Below are the code and all the weights of a small trained network. Each question names an input and a class and asks about switching units off, where a switched-off unit gives its printed mean instead of its output.

import numpy as np


def w(rows, s, z=0):
    codes = np.array(rows[::2]) - 128.0
    scale = np.full(codes.shape[1], s)
    scale[-1] = z or s
    return codes * scale


def norm(h):
    return h / np.sqrt((h * h).mean(-1, keepdims=True) + 1e-5)


def f(y):
    return np.maximum(y, 0)


def log_softmax(a):
    a = a - a.max(-1, keepdims=True)
    return a - np.log(np.exp(a).sum(-1, keepdims=True))


def net(x, mask):
    res = np.array(x, float).reshape(1, 8) / 4 @ E
    u = 0
    for l in range(2):
        y = f(norm(res) @ A[l][:, :-1].T + A[l][:, -1])
        res = res + np.where(mask[u : u + 9], y, B[l][:, -1]) @ B[l][:, :-1]
        u += 9
    return log_softmax(norm(res)[-1] @ U[:, :-1].T + U[:, -1])


A, B = {}, {}
E = w([
[127,127,126],'x0',
[169,115,240],'x1',
[87,55,73],'x2',
[126,126,127],'x3',
[130,128,129],'x4',
[254,97,111],'x5',
[125,126,128],'x6',
[129,127,129],'x7',
],0.0086)
A[0] = w([
[143,104,197,163],'L0N1',
[144,135,127,135],'L0N2',
[123,194,75,2],'L0N3',
[184,122,123,76],'L0N4',
[105,7,180,8],'L0N5',
[76,115,157,39],'L0N6',
[47,104,140,206],'L0N7',
[147,97,159,71],'L0N8',
[91,155,132,103],'L0N9',
],0.017,0.0024)
B[0] = w([
[81,100,209,245],'L0N1',
[142,108,134,156],'L0N2',
[200,203,126,198],'L0N3',
[211,149,93,216],'L0N4',
[191,218,4,239],'L0N5',
[152,183,166,189],'L0N6',
[28,207,143,254],'L0N7',
[127,160,156,183],'L0N8',
[149,166,169,183],'L0N9',
],0.018,0.0054)
A[1] = w([
[189,110,2,113],'L1N1',
[97,26,57,252],'L1N2',
[5,106,143,119],'L1N3',
[227,157,152,112],'L1N4',
[72,142,142,73],'L1N5',
[106,78,154,71],'L1N6',
[33,120,134,99],'L1N7',
[136,171,107,114],'L1N8',
[178,144,101,9],'L1N9',
],0.015,0.0031)
B[1] = w([
[58,10,231,254],'L1N1',
[84,67,252,151],'L1N2',
[102,37,62,172],'L1N3',
[69,191,22,245],'L1N4',
[228,53,151,163],'L1N5',
[139,115,94,131],'L1N6',
[230,81,85,165],'L1N7',
[207,105,115,195],'L1N8',
[127,67,83,180],'L1N9',
],0.019,0.0088)
U = w([
[193,222,103,189],'0',
[166,102,7,4],'1',
[144,97,199,169],'2',
],0.019,0.0023)

Each question gives the input, the list of numbers given to net, and the class t.
The units are the neurons (one row each of A and B). Each row of codes is followed by its name. A weight is (code - 128) times the scale printed after its matrix; where a second scale follows, it is the last column's (A, B and U).
mask holds one flag per neuron, layer by layer. A switched-off neuron (its flag False) gives its mean, the last column of its row in B, instead of its output. The means were averaged over made-up inputs and are rounded, as every weight is.
A unit's drop is (log p(t) with every unit on - log p(t) with that unit switched off) / (log p(t) with every unit on - log p(t) with every unit switched off).
The circuit of an input: a set's keep is (log p(t) with only the set's units on - log p(t) with every unit switched off) / (log p(t) with every unit on - log p(t) with every unit switched off). Starting from the 12 units with the biggest drops (on a tie, the unit counted first), units are removed one at a time, each time the one whose removal leaves the highest keep (on an exact tie, the one counted first), for as long as the keep stays at least 0.8.
units of the circuit, in order: the units of the circuit, biggest drop first
most important unit: the unit with the biggest drop
top k neurons: the k neurons with the biggest drops, biggest first
k most important neurons of layer l: the k neurons of layer l with the biggest drops, biggest first
drop of u: that unit's drop, to one decimal
input [-8,6,5,1,6,4,-2,-8], class 1: most important unit => L0N5
input [5,-5,2,-4,-7,1,1,-7], class 2: units of the circuit, in order => [L1N4; L0N5]
input [4,2,8,8,7,-5,3,-7], class 0: 3 most important neurons of layer 0 => [L0N5; L0N6; L0N1]
input [-1,1,6,-4,-7,-2,4,0], class 0: units of the circuit, in order => [L0N7; L0N5]
input [-6,1,6,8,-4,0,2,-7], class 0: 3 most important neurons of layer 0 => [L0N7; L0N5; L0N4]
input [-5,6,6,-5,-5,-7,-6,-3], class 0: units of the circuit, in order => [L0N5; L0N6]
input [6,-8,-1,-3,-7,-3,1,5], class 0: 2 most important neurons of layer 0 => [L0N3; L0N1]
input [1,-1,3,-4,4,7,-2,6], class 2: top 2 neurons => [L1N1; L0N3]
input [-7,8,7,-3,-1,7,-7,7], class 1: top 3 neurons => [L1N4; L0N5; L1N1]
input [3,8,-2,-6,-5,6,-4,1], class 0: top 2 neurons => [L1N1; L0N1]
input [-8,0,-1,8,-2,0,-7,-2], class 0: 2 most important neurons of layer 0 => [L0N7; L0N5]
input [4,-7,7,-6,3,1,7,6], class 2: top 2 neurons => [L1N2; L0N1]
input [-2,0,-7,6,-7,3,-4,1], class 1: 2 most important neurons of layer 0 => [L0N7; L0N4]
input [-6,-4,4,0,1,8,-6,0], class 2: units of the circuit, in order => [L1N1]
input [-4,8,6,8,2,-6,4,-3], class 0: 2 most important neurons of layer 0 => [L0N5; L0N6]
input [4,6,5,-8,-3,-7,2,-7], class 0: 2 most important neurons of layer 0 => [L0N5; L0N6]
input [-3,-2,8,-6,0,1,-2,5], class 2: drop of L1N1 => 0.1
input [-8,-2,6,0,-8,5,8,-1], class 2: drop of L1N1 => 0.2
input [5,-1,-2,-3,-7,-2,-2,-3], class 0: drop of L1N1 => 0.2
input [-6,6,8,8,1,-4,5,-7], class 0: most important neuron of layer 0 => [L0N5]
